Each row is followed by its class number.
[-39  -2  43  18 -57 -40 -12  -7 -64  65  29  31  77  26 -24  -3  24  -1
 -39  -4  -9  26   2   0  27   6  39  48  25 -34 -11  55  31]
9
[ 22  19  32 -11 -85 -51   3 -48 -55  34  24  30  89  48 -15 -20  39   8
 -31   4 -36   7  10  33  23 -15  68  48   7 -34 -33  63  45]
5
[-75   3  21 -71  -7 -15  28 -57  21  13  29 -42 -34 -59  -2  19 -19  78
  63  33  20 -69  38  33  12  39  -9  37  -1   4 -10 -43  -5]
1
[-49  18  26 -74   9 -20  32 -97   3   7  24 -35 -26 -35 -25  17 -15  69
  69  41  -4 -70  33  24  12  24  -1  33   4  -5  -9 -54 -19]
5
[-64   9  19 -59   1 -46  11 -69   2  24  29 -33 -47 -42 -24  19 -32  77
  65  26  34 -62  39  26   2  54 -12  45   5 -14  -7 -66 -31]
4
[ 30  16  60  16 -54 -57   1 -71  17 -69  21  73 -18  18 -34 -54  15  25
  55  29 -35  53  15  49  98  -1  18  -4  76 -58 -77 -20 -19]
8
[-25  17  36  51  -7 -59 -21   5 -15  26  -2 -39 -90   7 -26   0  13 -82
   0  41 -13 -69  37 -20  52 -35  -6 -27  31 -89  -8 -49  14]
9
[-76  11  40 -62 -10 -19  36 -62   6  15  30 -37 -45 -38 -36  -7 -30  78
  60  21  17 -60  50  17  21  27  -1  25  12  23 -12 -51 -30]
8
[ 33  17  45  22 -60 -77 -21 -67  11 -67  21  77   1  27  -1 -35  21  20
  51  22 -19  42  -2  66  72   0  15   8  52 -86 -69 -18  -3]
4
[ 31  19  48  -3 -49 -62 -20 -62   1 -53  16  66  -6  56   3 -51   9  35
  41  35 -44  45  -6  50 114 -15  35  12  63 -59 -63 -16  -3]
6
[ -1   3  34   2 -93 -57  -4 -17 -46  21  26  25  76  10   7 -27  35   6
 -22  11 -17   1   3  39  23  -7  67  42   9 -30 -38  50  67]
1
[-63  25  50   5 -14  66  52  -7  23 -85 -19  -5 -46  29 -14  18  37   9
  -5 -18  -8  14 -49  42  21 -44 -37 -38  15 -20   2  60  63]
2
[-48  -5  60  21 -44 -43  -9 -27 -53  52  32  34  58  25 -26   3  23  -1
 -17   9 -16  16  -7   9  42   9  39  34  40 -50 -16  39  35]
9
[-12  12  47  11 -89 -43  12  -8 -49  25  25  24  70  38 -18 -33   8  13
 -27 -16 -14   9  14  25  26 -18  64  30  14  -8 -41  51  39]
8
[ -47   29   45   20   14   49   44  -47   11 -104   -6    3  -46   32
  -23   51   77   24   24    3    6   22  -58   43   10  -33  -46  -53
   35  -52   10   44   60]
4
[ 43   0  37 -13 -29 -66 -13 -61   9 -47  23  70  -2  48  24 -41 -19  76
  44  35 -43  48 -16  54 111   5  33   7  83 -38 -56 -37   3]
6
[-77  24  49 -62 -15 -43  43 -58  -2  10  37 -33 -34 -25 -48  -4 -32  89
  54  14  14 -50  41  39  37  34   8  39  28  12 -30 -54  -7]
8
[ 45  -4  38  10 -35 -98  -8 -43  27 -42  14  76  -6  31  31 -53 -12  41
  39  37 -23  21  -8  63 103  -8  30   2  71 -59 -74 -32 -14]
0
[-61 -13  30 -76   4 -50   8 -54  -2  45  31 -43 -27 -34  -9   0 -30  62
  67  36  17 -67  35  19  27  52  -5  32  19   2 -26 -48 -28]
3
[-74  13  48  37  19  74  51 -29   4 -81   5  -9 -41  52 -33  49  73  11
   4  12   5  19 -47  23  23 -32 -52 -51  31 -43  14  48  46]
9
[-26  12  51  57   3 -81 -49  -3 -21  12   9 -44 -82 -21 -31  -6   0 -89
  21  37 -15 -55  47 -25  51 -24   4   2  26 -93 -18 -51 -10]
9
[-14   6  43 -19 -47 -35 -13 -38 -64  40  19  18  74  45  -2  -9  26  22
 -22   8 -27  24 -27   9  52  -4  69  42  32  -7   0  49  51]
6
[ 22 -10  31  37 -43 -65 -10 -32   3 -43  30  76   7  44   9 -28   2  39
  29  30 -23  46   4  46  85   6   3   2  74 -52 -57 -43  -8]
9
[-54  22  60  -7  22  63  60 -26  15 -85   4  -8 -23  53 -11  51  65   3
  13   3   4  25 -48  35  20 -29 -29 -48  42 -38  -2  40  67]
7
[-55  25  56   2  17  71  45 -45  -1 -98  -7 -17 -42  63 -23  39  71  31
  16  22 -14  37 -65  23  53 -46 -29 -37  41 -22  20  39  66]
6
[ 40  -5  32   6 -59 -83 -10 -48   7 -54  30  62   5   2  35 -28  11  58
  45  31 -34  21  13  70  83   9  22  14  68 -56 -75 -28  15]
1
[ -7 -15  39 -12 -66 -62  -3   0 -58  40  25  30  93  40   4 -22  16  10
 -17   7 -20   5 -13  25  18  -2  64  15  33 -19 -44  63  57]
3
[  1   7  32 -15 -77 -52 -11 -19 -68  42  27  14  72  66  -7 -27   6  23
 -37  11 -23  14  -5  19  47  -7  74  60  19  -8 -20  56  44]
6
[-82   6  44 -83  -6 -58  31 -58 -13  13  27 -30 -14 -16 -15   1 -20  79
  73  39  11 -70  19  38  31  33   2  18  29  -4 -35 -48   0]
3
[ -60   32   49   23   -8   53   50  -19   18 -106  -12    4  -27   38
  -21   42   47   15   12   -9   18   31  -52   43   -8  -47  -42  -33
    1  -39   10   49   58]
4
[-71   8  37 -91 -13 -59  34 -58 -11  21  25 -32 -16 -10  -7  -5 -17  92
  64  35  10 -74  20  45  35  31   2  15  31  -2 -38 -48   6]
3
[  5  37  32  29 -10 -85 -19  13  -5  17 -27 -33 -72  23   3 -20  21 -82
 -13  21 -17 -88  17   5  72 -68  26 -44  19 -88 -18 -32  26]
0
[-93  13  30 -65 -13 -56  36 -58  -6  28  42 -34 -44 -14 -20   2 -18  88
  47  43  21 -70  39  35  35  34 -13  49  33  -9 -17 -38 -11]
9
[ 45   8  40   8 -46 -55   3 -46  10 -46  28  71  -3  15 -27 -49 -16  59
  42  15 -35  45  19  51  84  14  20   0  77 -33 -77 -36 -13]
8
[  5  22  33  19 -12 -76 -24  11 -18  31 -10 -31 -53  29  -6  -7  28 -76
   4  21 -22 -75  21   7  64 -29  15 -57  34 -74 -32 -45  38]
3
[-90  18  33 -93 -21 -53  30 -65   7  13  31 -40 -55 -35 -27 -13 -35  76
  55  22   8 -83  38  50  28  46   9  47  23   2 -29 -24  -5]
2
[ -47   21   61   42   -5   79   71  -11   24 -102  -12    6  -28   37
  -32   21   37   13    2   -8   -1   49  -53   30   14  -56  -30  -50
   23  -15   -7   52   63]
8
[-37   3  58 -16 -57 -49 -21 -17 -42  49  22  22  57  -3 -30 -18   4  -9
 -15 -18 -30   5   3  21  36  23  63  41  29 -22 -21  43  44]
2
[ 16  22  53  35   3 -71 -51 -43  -6   2   5 -45 -58 -33 -27   2  -4 -96
  41  33 -41 -61  53 -14  46 -27  20  13   4 -84 -24 -52 -15]
5
[-53  14  53  25  10  48  55 -14  33 -94 -13   9 -13  51  -2  22  49   5
   5  11   3  25 -67  42  26 -60 -10 -43  18 -44 -12  76  54]
0
[-60  10  50  23  -3  81  56 -18  37 -96  -7   4 -14  17  -5  46  56  15
  12   5   0  37 -53  41   9 -37 -31 -38   6 -33   0  56  74]
1
[-25  10  59 -34 -57 -52   2 -11 -53  53  26  21  76  30 -13  -1  14  -8
 -28  -7  -4  17  10  13  24   8  55  53  29 -28 -23  41  42]
7
[ -6  14  53   6 -47 -34 -10 -44 -53  48  25  30  88  27 -27   8  33  -6
 -21 -12 -32  20  -1  18  25   0  63  43   8 -36 -17  40  44]
5
[-77  27  30 -69 -13 -70  26 -72  -6   5  29 -28 -47 -36 -14   5 -16  93
  65  26  29 -73  28  49   7  29  -1  39  21 -22 -18 -48   5]
4
[-53  19  73  32  -9  61  57 -14  18 -96  -7   5 -26  36 -40  18  35  10
   5 -15  -2  49 -34  22  19 -53 -20 -43  17 -13   4  47  45]
8
[ -2  22  48  22 -15 -90 -67  11 -16  22   4 -52 -86 -45 -39 -35 -33 -96
  15   2 -32 -74  60  -3  53  -1  25  17   6 -57 -25 -59 -10]
2
[-20   3  45 -16 -61 -48  -6 -31 -46  29  22  30  72  -7  -1  -6  34  20
  -9   1 -23  -2  -2  28  28   2  62  25  21 -33 -22  34  61]
1
[-48  19  47   8  19  42  55 -40  24 -93 -13  -8 -45  32 -22  26  78  24
  19  32  -4  19 -58  30  40 -49 -27 -43  47 -62 -17  62  50]
0
[ 39 -14  33   4 -55 -71  -7 -46  15 -51  32  69   6   1  22 -25  -4  73
  47  32 -34  32  18  67  76  20  21  12  68 -60 -82 -38  11]
1
[  3  10  34  -2 -68 -66 -10 -32 -47  19  28  27  56  38  -4 -13  30  17
 -24 -11   0   2 -12  47  13   2  53  29  17 -38 -13  62  50]
4
[-30  11  58 -29 -46 -40   4  -6 -49  54  23  28  84  30  -7   6   5   0
 -25 -18  -8  20   0  15  22   8  58  41  28 -34 -28  30  51]
7
[  48   -7   26   -6  -34 -100  -13  -54   24  -41   19   73   -1   18
   20  -53   -5   46   49   50  -33   15    6   53   95   -1   38    3
   82  -71  -86  -13  -23]
0
[-21  24  32  40 -11 -66 -24  10 -11  25   5 -40 -86  19 -26  -8  26 -76
  -7  33 -13 -65  45  -9  52 -34   3 -28  31 -86 -12 -27  16]
9
[ -57   20   46   20   -9   72   66  -12   26 -111  -16    4  -12   29
   -3   47   48   19    5    0    2   26  -55   48   11  -48  -32  -46
    1  -28    3   43   77]
1
[-22  -2  46  -3 -63 -45 -14 -11 -54  42  26  15  74   4  -9  12  39  17
 -25  -9 -21   6  11  21  30   9  57  31  20 -32 -14  31  63]
1
[ 23  23  50 -17 -56 -78   3 -45   9 -47  25  67  11  56  18 -40   5  14
  37  18 -21  23  17  65  83  -4  32   4  58 -75 -85 -26  -1]
7
[-18   3  50 -29 -51 -47   1  -6 -53  63  29  22  79  37  -8   4  16 -13
 -35  -7  -2  16   6   9  18  12  59  46  31 -22 -16  48  47]
7
[ 43   1  49  14 -69 -77   5 -51   5 -46  28  71  -7  37  -7 -56   0  60
  34  16 -28  46  24  57  92   2  28   3  77 -41 -76 -28  -9]
8
[ 22  15  52  -1 -36 -52 -23 -61  13 -63  17  53  -8  46   0 -36  -2  36
  52  34 -45  53  -2  43 114  -6  25  14  64 -58 -59 -25 -10]
6
[ -4  34  40   3 -12 -74 -12  26 -13  31   1 -42 -65  27  -8  -2   8 -80
 -11  12  -7 -68  48   0  39 -31  26 -21  29 -76 -26 -48  42]
7
[-78  14  59  39  14  71  58 -10  15 -94  -3  11 -23  57 -25  38  37   9
  -3   0   7  36 -59  29  15 -48 -44 -48  16 -33  17  54  49]
9
[  7   6  38  33 -40 -69 -14 -54  -3 -49  31  74  -7  33  -6 -41  25  17
  44  40 -24  31  10  45  84  -1   9  -3  69 -71 -66 -29 -18]
9
[  3  28  22  17  -4 -81 -17  -1   3  22 -19 -37 -90  12 -17 -17  22 -73
   1  47 -17 -89  33  -5  66 -49  23 -37  33 -98 -29 -25  14]
0
[ 19 -15  38  30 -32 -75  -7 -32   6 -44  27  81 -14  26  17 -29 -13  57
  38  34 -29  42   8  42  81   1  -2  -2  88 -62 -62 -37 -12]
9
